[150 132 146 146 128 122 152] Answer: 150, 152

[[127 127 137 144 127]
 [116 103 136 121 130]
 [150 130 129 112 111]] Answer: 127, 111

[133 135 101 157 128 122] Answer: 133, 122

[[115 131 144 104 149 119 125]
 [129 126 142 118 140 126 136]
 [126 135 122 136 125 123 123]] Answer: 115, 123

[102 119 140 121  99 136] Answer: 102, 136

[110 133 140 102 153 124] Answer: 110, 124

[114 153 140 127 119] Answer: 114, 119
---
[[111 138 139 144 155 143  99]
 [113 149 105 109 101 108 151]
 [153 117 118 118 148 122 109]] ==> 99

[[115 134 132 126 134]
 [108 145 135 125 151]
 [134 133 134 130 131]] ==> 134

[[118 135 144 113 148 112 145]
 [150 136 119 153 110 130 126]
 [111 127 142 108 149 118 138]] ==> 145

[[151 119 140 127 118]
 [117 129 117 127 132]
 [129 143 139 130 115]] ==> 118

[[133 121 126 122 130]
 [132 118 125 126 128]
 [133 150 109 123 127]] ==> 130

[[128 128 128 155 128 128]
 [127 129 129 109 129 126]
 [134 121 120 115 118 138]] ==> 128

[[129 137 139 130]
 [129 127 139 145]
 [127 106 119 128]] ==> 130

[[155 111 134 125 109 157]
 [124 152 144 134 112 125]
 [127 155 150 127 103 125]] ==> 157

[[114 141 136 119]
 [127 119 133 113]
 [151 129 141 141]] ==> 119
---
[116 143 105 135 126 149] -> 149, 143

[135 143 132 131 110 136 106] -> 143, 136

[141 155 141 142] -> 155, 142

[[129 122 116 137 103 156 122]
 [131 116 145 115 141 151 129]] -> 156, 151

[125 120 105 127 138] -> 138, 127

[126 152 141 146 126] -> 152, 146
---
[[138 125 146 103 123 134 137]
 [140 113 131 116 131 131 119]] result: 131

[[118 136 130 113 143 137 154]
 [114 134 131 118 144 138 153]
 [120 126 143 146 134 135 129]] result: 131

[[142 115 132 106 110 117]
 [139 117 136 154 132 123]] result: 136

[[111 116 110 128 141]
 [108 112 106 129 132]] result: 106

[[136 146 149 133 139 131]
 [135 147 149 133 139 131]] result: 149

[[108 127 155 127 127 150]
 [127 104 124 130 154 116]] result: 124
---
[[111 131 111 126 136 119]
 [111 130 113 126 136 119]
 [117 128 102 117 140 113]
 [110 125 116 129 134 118]
 [109 123 116 129 133 117]
 [123 121 103 112 139 114]
 [115 131 103 120 139 114]
 [122 122 102 113 139 114]] value 111

[[122  98 137 127 135 133 129 118]
 [126 137 144 136 121 128 122 155]
 [106 132 142 127 134 137 132 148]
 [108 112 140 128 140 140 132 138]
 [106 141 140 125 130 134 133 146]] value 137

[[132 130 123 139 124 123 116 129 118 116 107 136 124 131]
 [132 136 134 129 124 110 119 127 131 109 110 129 125 121]
 [117 119 121 128 122 114 129 115 120 124 134 133 110 110]
 [141 137 110 135 129 120 105 146  98 107 128 133 124 124]
 [121 114 119 133 129 123 134 125 118 124 146 138 116 119]
 [147 145 114 137 128 143 104 149 109 125 115 132 132 143]
 [122 113 150 132 139 133 145 123 156 123 130 132 130 141]
 [116 118 143 130 131 122 141 112 144 116 127 132 132 133]
 [130 135 141 123 129 125 128 123 142 121 116 124 134 129]
 [132 136 132 121 131 137 131 133 136 136 134 118 138 136]
 [129 128 133 125 134 142 135 131 136 136 133 123 138 142]] value 123

[[130 133 126 133 138 135 124 132]
 [132 121 117 123 131 127 130 135]
 [135 134 129 127 115 136 127 124]
 [132 125 125 131 135 142 123 131]
 [132 122 119 129 138 120 142 132]
 [136 123 126 133 120 150 118 129]
 [132 129 124 134 131 138 127 133]
 [122 133 125 123 134 133 132 125]
 [128 135 128 130 131 131 132 126]] value 126

[[131 132 130 137 130 127 128 130 132]
 [126 117 127 103 123 130 124 121 115]
 [129 126 129 123 127 128 127 127 126]
 [128 128 127 127 127 129 128 128 127]
 [127 125 128 128 129 131 127 130 128]] value 130

[[121 131 142 142 105 131 132 138 118 121 129 138 139]
 [120 128 133 128 113 124 128 130 123 115 130 130 128]
 [126 126 123 124 126 123 122 125 125 123 124 126 123]
 [120 131 131 132 110 126 128 133 120 116 126 135 128]
 [121 131 135 137 108 129 129 136 119 119 127 136 132]
 [144 133 110 124 135 134 121 120 121 146 107 124 123]
 [126 140 126 135 141 122 114 139 137 114 129 150 119]
 [122 130 133 129 114 124 128 130 123 116 129 131 129]
 [122 125 134 127 121 119 122 132 124 117 131 128 127]
 [126 133 148 146 104 134 135 142 119 128 130 140 144]] value 142
---
[124 118 108 109 117 156 134] Out: 109
[145 107 102 135 150] Out: 102
[121 122 114 156 136 127 129] Out: 156
[138 125 106 131 127] Out: 106
[150 144  99 119 136 154 139] Out: 119
[139 151 151 131 140] Out: 151
[128 155 147 120 150 140 137] Out: 120
---
[[ 98 123 120 134]
 [138 105 101 114]
 [102 114 119 118]] ⇒ 134, 102

[152 136 134 117] ⇒ 117, 152

[120 142 117 133 118 152] ⇒ 152, 120

[154 123 137 135 130 122 109] ⇒ 109, 154

[[108 157 117 138 136 132 144]
 [119 130 126 132 121 140 132]
 [133 121 125 134 122 131 129]] ⇒ 144, 133

[[131 140 131 138]
 [130  99 122 140]
 [124 129 126 122]] ⇒ 138, 124

[[123 126 121 106 138]
 [123 126 121 106 138]] ⇒ 138, 123

[[127 125 149 117 104 127]
 [123 125 129 130 139 128]] ⇒ 127, 123

[135 130 137 103 153] ⇒ 153, 135
---
[[121 129 122 122 130 125 106]
 [132 141 125 139 131 125 106]
 [114 120 129 132 133 130 106]] result: 106

[[148 118 118 132 115 141]
 [129 141 134 145 123 108]
 [118 128 134 122 125 103]] result: 108

[[124 138 117 103]
 [109 106 132 147]
 [104 104 130 144]] result: 147

[[152 138 151 128 136 122]
 [140 113 154 118 117 121]
 [121 128 131 132 127 133]] result: 121

[[119 124 111 128 120 147 135]
 [113 117 131 124 129 122 119]
 [102 124 109 132 125 148 135]] result: 119

[[137 129 127 128 128]
 [137 132 100 140 129]
 [137 127 128 128 129]] result: 129

[[117 110 129 154 143 125 129]
 [137 146 114 105 107 138 114]
 [146 131 118 112 149 111 120]] result: 114

[[143 117 103 119]
 [145 114 108 119]
 [140 120 140 111]] result: 119
---
[[145 111 144 113]
 [150 147 117 129]
 [140 111 147 155]] gives 147

[[147 126 140 135 154]
 [147 124 127 121 135]
 [133 127 128 123 124]] gives 123

[[116 102 133 121]
 [128 120 121 112]
 [120 109 132 124]] gives 132

[[150 127 127 110 150 109 113]
 [154 124 122 106 154 106 116]
 [151 126 126 109 151 108 113]] gives 108

[[110 128 125 128 117 125 131]
 [136 111 125 119 109 125 106]
 [140 125 127 122 134 116 142]] gives 116

[[126 102 123 126]
 [147 114 142 137]
 [131 120 152 108]] gives 152

[[124 128 114 134 131 150 126]
 [118 126 118 145 121 145 129]
 [125 126 113 136 133 148 128]] gives 148

[[121 135 138 122 122]
 [129 123 153 104 135]
 [132 130 108 149 126]] gives 149

[[119 103 149 137]
 [136 139 122 124]
 [118 108 144 139]] gives 144

[[138 138 132 115 129]
 [132 149 118 126 130]
 [127 150 111 134 132]] gives 134
---
[[150 129 157 135]
 [114 126 135 132]] ⇒ 150

[[109 128 135 150 115 128]
 [145 132 128 118 141 132]
 [147 103 153 115 126 135]] ⇒ 109

[146 111 126 128 100] ⇒ 146

[135 142 106 129] ⇒ 135

[124 117  99 128 118 125] ⇒ 124

[154 122 112 129 135] ⇒ 154
---
[112 117 127 128 129 158]	127

[122 141 151 128]	141

[112 154 131 134 127 121 114]	121

[142 137 121 137 136 155 103]	136

[106 141 132 122]	132

[101 122 123 135 145]	123

[153 150 128 129 158 116]	129

[[132 132 120 128]
 [124 121 139 106]
 [132 123 111 113]]	113

[120 102 130 137 142]	130

[104 115 127 126 152]	126
---
[[147 125 139 143]
 [105 126 143 136]] -> 126

[[127 135 148 139 150 108 112]
 [147 124 129 116 140 143 147]
 [121 141 151 124 128 144 145]] -> 124

[[124 102 122 115 124 102 143]
 [137 118 137  99 129 126 112]
 [143 127 128 129 133 118 118]] -> 118

[[128 132 134 123 154 126 132]
 [125 123 127 125 153 126 119]] -> 123

[[112 144 136 119 142]
 [117 131 128 139 105]
 [127 111 126 119 128]] -> 131

[[114 128 121 128 121 132]
 [101 128 114 136 114 135]] -> 128

[[103 127 128 128 128]
 [117 124 124 129 128]] -> 124

[[151 128 122 126 124 133]
 [136 128 121 117 130 128]] -> 128
---
[125 101 128 132 146] >> 146
[111 125 119 143 121 105] >> 105
[103 141 133 127] >> 127
[150 128 119 129 137 118] >> 118
[138 108 144 107 130 132] >> 132
[131 145 104 125 153] >> 153
